[ 57.4 -20.1  38.0  33.9 -11.9  16.5 -14.1  38.7  29.5  11.5  21.6  18.0
  10.9  14.7  46.5  -3.5  11.8 -43.7  11.2 -22.3 -16.7  46.6   8.9  19.0
   8.2] = Q582
[ 52.1 -19.4  29.4  29.7  -4.6  15.2  30.1  40.4  25.4   8.3  15.5  17.2
  12.8  20.0  44.8   3.1  18.6 -38.0   7.8 -12.8 -13.0  48.2   9.6  22.5
   7.6] = Q661
[ 30.0  38.4  58.0  28.5 -43.6  11.8   4.2  23.2  -3.3  -1.5   2.2 -25.9
 -10.2 -30.9  24.1 -17.5  18.5  38.5 -17.9 -36.2  -1.5  16.3 -32.8  38.5
  15.0] = Q20
[ 43.7 -18.1  27.5  21.8   4.6  18.4 -18.5  22.0  35.8  25.2  33.3  27.3
  13.4  12.1  24.9   6.3  -4.8 -25.9  26.8 -13.5  -0.8  26.2  20.4  -1.5
  11.5] = Q955
[-12.2 -30.8 -62.4 -11.3  84.5   1.9  38.5  11.6  21.4  12.8   5.3  56.1
  38.9  84.4  10.4  54.6  27.5  45.3  35.5  88.6  18.6  24.1  62.3  -1.7
  -0.1] = Q922
[-26.6  47.4   4.3 -11.9  33.1  15.8  17.4 -25.7   8.7  31.2  28.9   9.1
   8.9  -7.1 -32.7  24.8 -10.4  60.2  26.8  29.6  47.6 -36.0  12.5  -6.3
  22.6] = Q799
[ 50.2   6.8  60.6  31.5 -27.7  20.9 -26.9  19.3  30.1  24.6  37.5   6.9
  -0.3 -18.3  26.1 -13.4  -9.4 -35.0  16.9 -42.1  -3.9  18.1  -4.6   9.6
  16.9] = Q704
[-30.4  20.5 -16.9 -15.8  27.1   2.1  20.5 -18.7  -5.5   8.6   2.5   2.5
   5.5   2.7 -25.1  18.7  -0.2  45.2   8.5  20.5  28.0 -24.2   8.2  20.5
   7.5] = Q437
[  7.5 -10.3 -11.1   3.5  45.7  14.9   5.1   2.7  31.1  29.2  29.3  42.5
  26.1  35.8   3.0  28.9  -2.9  25.8  40.5  34.4  20.5   6.7  44.9 -14.2
  11.7] = Q313
[-15.6 -17.7 -55.7  -9.0  79.0   4.1  40.7   8.5  18.0  14.0   3.5  50.9
  37.9  73.8   4.7  52.2  25.8  53.8  34.4  83.7  25.1  16.9  60.0  -3.7
   4.0] = Q868
[-29.2  31.2 -15.9 -11.4  48.6  10.5  26.0 -20.8   9.8  24.8  22.4  22.5
  17.6  21.2 -20.9  30.1   0.1  66.1  30.3  52.4  38.4 -23.6  27.6  -3.8
  15.7] = Q808
count Q437: [20.5] -> 4
count Q20: [30.0] -> 1

